Here is a tiny trained network, its code and every weight. The questions are about switching its units off for an input and a class, where a switched-off unit gives its printed mean instead of its output.

import numpy as np


def w(rows, s, z=0):
    codes = np.array(rows[::2]) - 128.0
    scale = np.full(codes.shape[1], s)
    scale[-1] = z or s
    return codes * scale


def norm(h):
    return h / np.sqrt((h * h).mean(-1, keepdims=True) + 1e-5)


def f(y):
    return y / 2 * (1 + np.tanh(0.7978845608 * (y + 0.044715 * y**3)))


def log_softmax(a):
    a = a - a.max(-1, keepdims=True)
    return a - np.log(np.exp(a).sum(-1, keepdims=True))


def net(x, mask):
    res = np.array(x, float).reshape(1, 3) / 4 @ E
    u = 0
    for l in range(2):
        y = f(norm(res) @ A[l][:, :-1].T + A[l][:, -1])
        res = res + np.where(mask[u : u + 9], y, B[l][:, -1]) @ B[l][:, :-1]
        u += 9
    return log_softmax(norm(res)[-1] @ U[:, :-1].T + U[:, -1])


A, B = {}, {}
E = w([
[181,58,186,77,149,207,145],'x0',
[210,91,87,102,203,74,29],'x1',
[173,123,177,255,89,166,68],'x2',
],0.0041)
A[0] = w([
[160,104,116,251,100,197,49,127],'0.n1',
[141,144,142,140,143,108,150,2],'0.n2',
[86,111,58,26,176,99,181,111],'0.n3',
[185,62,187,59,132,219,147,106],'0.n4',
[131,120,110,163,131,134,124,15],'0.n5',
[70,156,160,123,34,189,194,125],'0.n6',
[127,105,125,153,140,108,144,4],'0.n7',
[213,67,52,109,192,104,54,124],'0.n8',
[180,77,169,81,107,154,136,73],'0.n9',
],0.003,0.0053)
B[0] = w([
[141,129,146,61,90,71,144,233],'0.n1',
[112,139,79,67,47,255,116,16],'0.n2',
[188,129,179,145,46,97,106,210],'0.n3',
[122,137,52,186,131,114,172,194],'0.n4',
[117,131,115,45,55,178,130,21],'0.n5',
[112,152,149,110,199,119,55,247],'0.n6',
[91,160,111,69,69,247,115,16],'0.n7',
[43,184,175,125,161,165,109,229],'0.n8',
[117,138,77,153,123,135,138,87],'0.n9',
],0.0055,0.0015)
A[1] = w([
[59,170,160,137,78,194,186,126],'1.n1',
[161,66,128,95,124,255,152,104],'1.n2',
[170,120,139,197,58,164,67,58],'1.n3',
[82,185,18,166,65,119,101,2],'1.n4',
[101,132,75,19,126,111,148,98],'1.n5',
[135,147,144,170,148,60,137,185],'1.n6',
[117,128,72,36,122,108,172,82],'1.n7',
[178,82,144,91,144,212,135,138],'1.n8',
[78,145,144,127,76,154,159,49],'1.n9',
],0.007,0.0028)
B[1] = w([
[181,89,108,74,226,115,1,184],'1.n1',
[115,136,42,174,117,79,154,160],'1.n2',
[114,199,174,17,38,64,161,154],'1.n3',
[219,85,38,176,121,110,162,144],'1.n4',
[156,151,178,181,57,151,94,163],'1.n5',
[123,104,118,103,124,198,174,254],'1.n6',
[142,154,208,159,45,131,118,157],'1.n7',
[79,188,56,174,104,86,150,160],'1.n8',
[187,112,122,101,184,78,67,133],'1.n9',
],0.0068,0.0051)
U = w([
[160,172,239,105,21,83,123,228],'0',
[143,126,126,100,244,117,7,195],'1',
[144,144,1,208,110,79,197,172],'2',
[84,83,170,112,151,221,226,184],'3',
[109,104,100,117,90,171,99,8],'4',
[107,123,89,116,85,203,86,2],'5',
[117,111,115,123,96,178,106,28],'6',
[114,125,95,120,87,205,90,7],'7',
],0.015,0.0051)

Each question gives the input, the list of numbers given to net, and the class t.
The units are the neurons (one row each of A and B). Each row of codes is followed by its name. A weight is (code - 128) times the scale printed after its matrix; where a second scale follows, it is the last column's (A, B and U).
mask holds one flag per neuron, layer by layer. A switched-off neuron (its flag False) gives its mean, the last column of its row in B, instead of its output. The means were averaged over made-up inputs and are rounded, as every weight is.
A unit's drop is (log p(t) with every unit on - log p(t) with that unit switched off) / (log p(t) with every unit on - log p(t) with every unit switched off).
The circuit of an input: a set's keep is (log p(t) with only the set's units on - log p(t) with every unit switched off) / (log p(t) with every unit on - log p(t) with every unit switched off). Starting from the 12 units with the biggest drops (on a tie, the unit counted first), units are removed one at a time, each time the one whose removal leaves the highest keep (on an exact tie, the one counted first), for as long as the keep stays at least 0.8.
units of the circuit, in order: the units of the circuit, biggest drop first
unit that matters most: the unit with the biggest drop
top k neurons: the k neurons with the biggest drops, biggest first
top k neurons in layer l: the k neurons of layer l with the biggest drops, biggest first
drop when u is switched off: that unit's drop, to one decimal
input [2,4,5], class 0: top 2 neurons	[1.n3, 1.n1]
input [8,-7,0], class 2: unit that matters most	1.n2
input [1,-7,5], class 1: top 2 neurons	[1.n1, 0.n3]
input [-8,6,-1], class 2: top 2 neurons in layer 1	[1.n1, 1.n4]
input [5,4,3], class 2: units of the circuit, in order	[1.n8, 1.n1]
input [2,2,3], class 3: top 2 neurons	[0.n3, 1.n1]
input [7,6,-1], class 2: units of the circuit, in order	[1.n8, 0.n6, 1.n1]
input [-1,-2,-3], class 3: top 2 neurons in layer 0	[0.n1, 0.n3]
input [-2,3,-2], class 3: top 2 neurons	[1.n1, 1.n6]
input [6,2,6], class 0: top 3 neurons in layer 1	[1.n3, 1.n4, 1.n6]
input [2,3,-3], class 3: units of the circuit, in order	[1.n1, 0.n6, 0.n8]
input [3,6,8], class 0: top 2 neurons in layer 1	[1.n3, 1.n1]
input [3,7,-7], class 0: units of the circuit, in order	[1.n7, 1.n5, 1.n1]
input [-5,4,-3], class 2: units of the circuit, in order	[1.n1]
input [-4,-8,-6], class 1: top 2 neurons	[1.n1, 0.n1]
input [2,-1,3], class 3: top 4 neurons	[0.n3, 0.n1, 1.n6, 1.n7]
input [-3,-3,3], class 3: top 3 neurons in layer 0	[0.n3, 0.n8, 0.n4]
input [3,3,-3], class 3: top 2 neurons	[1.n1, 0.n1]
input [-3,-2,-4], class 0: top 2 neurons in layer 1	[1.n7, 1.n5]
input [-1,2,4], class 0: units of the circuit, in order	[1.n3]
input [-8,-8,0], class 1: top 2 neurons in layer 1	[1.n1, 1.n9]
input [-2,-8,-3], class 1: drop when 1.n1 is switched off	0.1
input [4,-7,5], class 1: drop when 1.n1 is switched off	1.1
input [5,-8,1], class 1: drop when 1.n1 is switched off	0.3
input [1,-2,0], class 3: drop when 1.n1 is switched off	0.6
